Below is a small trained network, with its code and all its weights. Each question gives an input and a class and asks what happens when units are switched off, that is, made to give their printed mean instead of their output.

import numpy as np


def w(rows, s, z=0):
    codes = np.array(rows[::2]) - 128.0
    scale = np.full(codes.shape[1], s)
    scale[-1] = z or s
    return codes * scale


def norm(h):
    return h / np.sqrt((h * h).mean(-1, keepdims=True) + 1e-5)


def f(y):
    return np.maximum(y, 0)


def log_softmax(a):
    a = a - a.max(-1, keepdims=True)
    return a - np.log(np.exp(a).sum(-1, keepdims=True))


def net(x, mask):
    res = np.array(x, float).reshape(1, 2) / 4 @ E
    u = 0
    for l in range(2):
        y = f(norm(res) @ A[l][:, :-1].T + A[l][:, -1])
        res = res + np.where(mask[u : u + 11], y, B[l][:, -1]) @ B[l][:, :-1]
        u += 11
    return log_softmax(norm(res)[-1] @ U[:, :-1].T + U[:, -1])


A, B = {}, {}
E = w([
[171,147,164,69,252,178,16],'x0',
[70,168,162,210,177,149,112],'x1',
],0.011)
A[0] = w([
[155,171,140,194,148,135,173,22],'0.n1',
[131,144,91,124,176,159,121,174],'0.n2',
[138,110,108,99,48,87,111,108],'0.n3',
[61,146,152,158,110,123,215,41],'0.n4',
[212,68,138,1,112,112,130,72],'0.n5',
[88,133,111,206,127,123,194,2],'0.n6',
[156,72,68,121,41,98,217,34],'0.n7',
[153,116,155,18,140,155,90,109],'0.n8',
[97,90,150,132,118,137,83,35],'0.n9',
[136,49,71,140,66,70,149,35],'0.n10',
[135,47,179,34,130,129,117,56],'0.n11',
],0.0094,0.0029)
B[0] = w([
[126,125,139,70,145,89,49,158],'0.n1',
[122,109,125,138,141,129,192,176],'0.n2',
[97,110,160,154,153,131,30,193],'0.n3',
[89,80,133,196,83,142,109,206],'0.n4',
[144,70,155,34,116,62,81,238],'0.n5',
[98,146,97,148,60,123,90,199],'0.n6',
[110,248,98,99,179,148,169,255],'0.n7',
[117,88,157,173,73,90,176,218],'0.n8',
[134,137,127,131,120,142,145,133],'0.n9',
[124,206,118,124,152,168,197,214],'0.n10',
[54,131,81,175,56,131,145,186],'0.n11',
],0.011,0.0089)
A[1] = w([
[183,57,97,116,114,106,94,85],'1.n1',
[106,171,95,115,71,123,139,91],'1.n2',
[163,149,113,160,173,96,99,99],'1.n3',
[116,105,124,183,73,94,131,87],'1.n4',
[137,161,125,163,116,112,113,85],'1.n5',
[186,122,84,2,183,108,165,85],'1.n6',
[225,20,91,99,81,128,96,96],'1.n7',
[129,138,167,133,189,133,121,7],'1.n8',
[124,104,152,130,114,114,167,2],'1.n9',
[182,127,155,116,197,172,117,113],'1.n10',
[149,149,108,79,196,175,127,125],'1.n11',
],0.014,0.0038)
B[1] = w([
[7,73,219,197,99,88,76,194],'1.n1',
[200,102,101,126,219,138,204,254],'1.n2',
[184,125,151,148,133,143,147,159],'1.n3',
[155,87,108,66,143,168,105,225],'1.n4',
[130,121,79,93,124,130,124,171],'1.n5',
[254,166,182,14,157,48,15,213],'1.n6',
[105,66,208,145,67,92,118,228],'1.n7',
[181,151,122,140,165,138,150,190],'1.n8',
[182,157,135,123,141,116,150,146],'1.n9',
[163,95,109,165,127,152,218,196],'1.n10',
[161,78,202,82,55,93,160,191],'1.n11',
],0.0099,0.007)
U = w([
[208,208,125,31,129,87,133,249],'0',
[117,18,222,114,63,61,76,165],'1',
[113,218,164,184,196,170,62,21],'2',
[156,153,132,122,115,180,83,3],'3',
[53,53,72,188,76,177,30,152],'4',
[83,208,1,159,100,195,246,140],'5',
[229,92,191,193,183,188,214,153],'6',
],0.016,0.0046)

Each question gives the input, the list of numbers given to net, and the class t.
The units are the neurons (one row each of A and B). Each row of codes is followed by its name. A weight is (code - 128) times the scale printed after its matrix; where a second scale follows, it is the last column's (A, B and U).
mask holds one flag per neuron, layer by layer. A switched-off neuron (its flag False) gives its mean, the last column of its row in B, instead of its output. The means were averaged over made-up inputs and are rounded, as every weight is.
A unit's drop is (log p(t) with every unit on - log p(t) with that unit switched off) / (log p(t) with every unit on - log p(t) with every unit switched off).
The circuit of an input: a set's keep is (log p(t) with only the set's units on - log p(t) with every unit switched off) / (log p(t) with every unit on - log p(t) with every unit switched off). Starting from the 12 units with the biggest drops (on a tie, the unit counted first), units are removed one at a time, each time the one whose removal leaves the highest keep (on an exact tie, the one counted first), for as long as the keep stays at least 0.8.
circuit, biggest first: the units of the circuit, biggest drop first
top k neurons: the k neurons with the biggest drops, biggest first
k most important neurons of layer l: the k neurons of layer l with the biggest drops, biggest first
drop when u is switched off: that unit's drop, to one decimal
input [5,0], class 1: circuit, biggest first : 0.n7
input [-3,-3], class 0: top 2 neurons : 0.n7; 0.n11
input [0,8], class 4: top 2 neurons : 0.n7; 0.n10
input [0,0], class 0: 2 most important neurons of layer 0 : 0.n3; 0.n4
input [-6,8], class 4: top 3 neurons : 0.n4; 0.n7; 0.n10
input [-5,6], class 4: 2 most important neurons of layer 1 : 1.n4; 1.n10
input [-4,5], class 4: top 2 neurons : 0.n4; 0.n7
input [-2,-2], class 0: top 3 neurons : 0.n7; 0.n11; 0.n8
input [6,0], class 1: top 2 neurons : 0.n10; 0.n7
input [-1,6], class 4: drop when 0.n7 is switched off : 0.3
input [-3,8], class 4: drop when 0.n7 is switched off : 0.2
input [7,-1], class 1: drop when 0.n7 is switched off : 1.4
input [3,-4], class 1: drop when 0.n7 is switched off : 0.0
input [-1,2], class 4: top neuron : 0.n5
